Here is a tiny trained network, its code and every weight. The questions are about switching its units off for an input and a class, where a switched-off unit gives its printed mean instead of its output.

import numpy as np


def w(rows, s, z=0):
    codes = np.array(rows[::2]) - 128.0
    scale = np.full(codes.shape[1], s)
    scale[-1] = z or s
    return codes * scale


def norm(h):
    return h / np.sqrt((h * h).mean(-1, keepdims=True) + 1e-5)


def f(y):
    return y / 2 * (1 + np.tanh(0.7978845608 * (y + 0.044715 * y**3)))


def log_softmax(a):
    a = a - a.max(-1, keepdims=True)
    return a - np.log(np.exp(a).sum(-1, keepdims=True))


def net(x, mask):
    res = np.array(x, float).reshape(1, 8) / 4 @ E
    u = 0
    for l in range(2):
        y = f(norm(res) @ A[l][:, :-1].T + A[l][:, -1])
        res = res + np.where(mask[u : u + 8], y, B[l][:, -1]) @ B[l][:, :-1]
        u += 8
    return log_softmax(norm(res)[-1] @ U[:, :-1].T + U[:, -1])


A, B = {}, {}
E = w([
[253,120,197,107,125,222,78,155,245,172,185],'x0',
[104,175,130,104,127,70,87,68,175,93,207],'x1',
[122,115,121,121,124,126,127,156,137,136,140],'x2',
[124,121,120,121,119,137,132,126,127,124,127],'x3',
[110,120,129,128,128,148,123,144,131,124,139],'x4',
[134,112,77,233,84,65,163,163,86,3,150],'x5',
[117,149,167,123,144,113,165,143,152,117,144],'x6',
[139,104,96,114,130,97,136,148,145,141,120],'x7',
],0.0064)
A[0] = w([
[203,110,162,74,79,171,149,148,141,93,133,177],'L0N0',
[197,120,143,133,145,169,139,159,77,106,111,66],'L0N1',
[160,94,173,166,112,157,207,136,104,154,80,254],'L0N2',
[238,67,149,163,57,152,171,130,169,72,195,16],'L0N3',
[101,114,159,105,103,126,130,133,129,143,2,86],'L0N4',
[16,149,106,47,131,146,208,86,82,241,147,114],'L0N5',
[64,131,86,112,106,99,121,70,192,157,98,155],'L0N6',
[249,90,169,107,162,190,186,139,104,168,86,95],'L0N7',
],0.0064,0.0031)
B[0] = w([
[159,104,184,125,122,102,107,88,136,185,90,195],'L0N0',
[137,132,99,137,166,161,143,175,135,144,71,140],'L0N1',
[74,58,157,119,132,104,154,175,161,139,65,212],'L0N2',
[120,248,75,142,197,158,152,106,77,187,160,197],'L0N3',
[151,130,116,128,151,176,134,167,166,180,87,170],'L0N4',
[177,182,110,181,165,139,106,127,125,158,144,254],'L0N5',
[159,160,159,160,116,155,134,128,102,127,204,178],'L0N6',
[72,91,126,139,82,125,59,157,145,119,153,218],'L0N7',
],0.011,0.0055)
A[1] = w([
[146,157,94,183,145,157,140,180,163,155,86,9],'L1N0',
[99,117,137,121,172,177,99,187,88,201,97,91],'L1N1',
[189,122,162,2,132,138,104,86,142,130,144,20],'L1N2',
[179,144,141,141,155,161,137,160,136,191,62,85],'L1N3',
[73,75,123,113,108,162,126,125,173,117,79,177],'L1N4',
[128,64,139,186,116,141,198,182,111,113,71,58],'L1N5',
[127,159,145,117,148,106,133,137,177,190,190,221],'L1N6',
[168,137,170,83,120,85,116,107,134,114,128,3],'L1N7',
],0.0086,0.0032)
B[1] = w([
[42,196,18,229,124,185,173,159,180,176,109,180],'L1N0',
[166,110,99,128,45,58,193,135,214,119,187,237],'L1N1',
[115,120,14,25,151,157,189,119,155,62,25,168],'L1N2',
[25,158,152,205,100,48,168,186,136,23,102,224],'L1N3',
[139,165,180,182,168,127,74,1,58,163,200,179],'L1N4',
[147,154,133,25,235,195,151,99,49,101,52,196],'L1N5',
[148,103,120,116,123,160,93,95,68,130,115,254],'L1N6',
[77,186,65,189,117,192,170,144,146,163,61,126],'L1N7',
],0.0079,0.0078)
U = w([
[62,156,103,206,107,131,191,196,166,163,84,179],'0',
[199,195,137,151,163,160,81,66,80,168,204,243],'1',
[114,77,143,75,195,146,175,145,44,64,55,93],'2',
[115,105,142,126,54,56,152,131,75,2,181,78],'3',
[129,23,241,124,49,121,60,138,187,177,119,80],'4',
[163,133,110,4,111,191,104,68,170,125,89,5],'5',
],0.014,0.0022)

Each question gives the input, the list of numbers given to net, and the class t.
The units are the neurons (one row each of A and B). Each row of codes is followed by its name. A weight is (code - 128) times the scale printed after its matrix; where a second scale follows, it is the last column's (A, B and U).
mask holds one flag per neuron, layer by layer. A switched-off neuron (its flag False) gives its mean, the last column of its row in B, instead of its output. The means were averaged over made-up inputs and are rounded, as every weight is.
A unit's drop is (log p(t) with every unit on - log p(t) with that unit switched off) / (log p(t) with every unit on - log p(t) with every unit switched off).
The circuit of an input: a set's keep is (log p(t) with only the set's units on - log p(t) with every unit switched off) / (log p(t) with every unit on - log p(t) with every unit switched off). Starting from the 12 units with the biggest drops (on a tie, the unit counted first), units are removed one at a time, each time the one whose removal leaves the highest keep (on an exact tie, the one counted first), for as long as the keep stays at least 0.8.
units of the circuit, in order: the units of the circuit, biggest drop first
k most important neurons: the k neurons with the biggest drops, biggest first
k most important neurons of layer l: the k neurons of layer l with the biggest drops, biggest first
drop of u: that unit's drop, to one decimal
input [-1,-3,5,-4,-2,7,0,0], class 2: units of the circuit, in order	L1N5
input [2,4,-8,-4,2,-1,-6,-7], class 5: units of the circuit, in order	L0N5; L1N2
input [-1,-3,2,-5,-6,1,-7,3], class 2: 3 most important neurons	L1N5; L0N5; L0N3
input [4,0,0,2,3,-5,1,-6], class 4: 2 most important neurons	L0N7; L1N5
input [8,-8,-6,-6,-8,3,-3,-2], class 0: 2 most important neurons	L0N3; L0N1
input [1,-8,-4,8,2,-4,7,-7], class 4: 3 most important neurons	L0N7; L0N3; L0N2
input [3,-3,-1,4,-5,0,-6,-5], class 4: 4 most important neurons	L0N7; L0N5; L0N0; L1N4
input [1,5,-7,-2,-1,-2,7,6], class 5: units of the circuit, in order	L1N2; L0N3
input [1,-7,3,6,0,-6,-4,-1], class 4: 4 most important neurons of layer 0	L0N7; L0N3; L0N2; L0N0
input [2,7,6,-3,-7,-2,4,7], class 5: units of the circuit, in order	L1N2; L0N5
input [-5,2,7,-6,0,-4,1,0], class 1: 2 most important neurons	L0N6; L0N2
input [2,8,2,1,-8,-5,1,7], class 5: 2 most important neurons	L1N2; L0N3
input [1,-5,4,-2,-4,0,6,4], class 4: 2 most important neurons	L0N7; L0N5
input [6,-8,8,-7,-7,-1,-5,-5], class 4: units of the circuit, in order	L0N7
input [2,3,-7,-2,7,8,-1,8], class 1: 2 most important neurons	L0N3; L1N3
input [1,-7,8,7,-8,-3,-8,-5], class 4: 3 most important neurons	L0N7; L0N3; L1N4
input [3,1,5,0,1,5,2,-1], class 1: drop of L0N3	0.9
input [-2,-8,3,-1,-6,7,1,-4], class 2: drop of L1N2	0.0
input [-2,-1,0,8,8,8,-4,-7], class 2: drop of L1N5	0.2
input [6,5,-2,1,0,-2,-4,0], class 5: units of the circuit, in order	L1N2
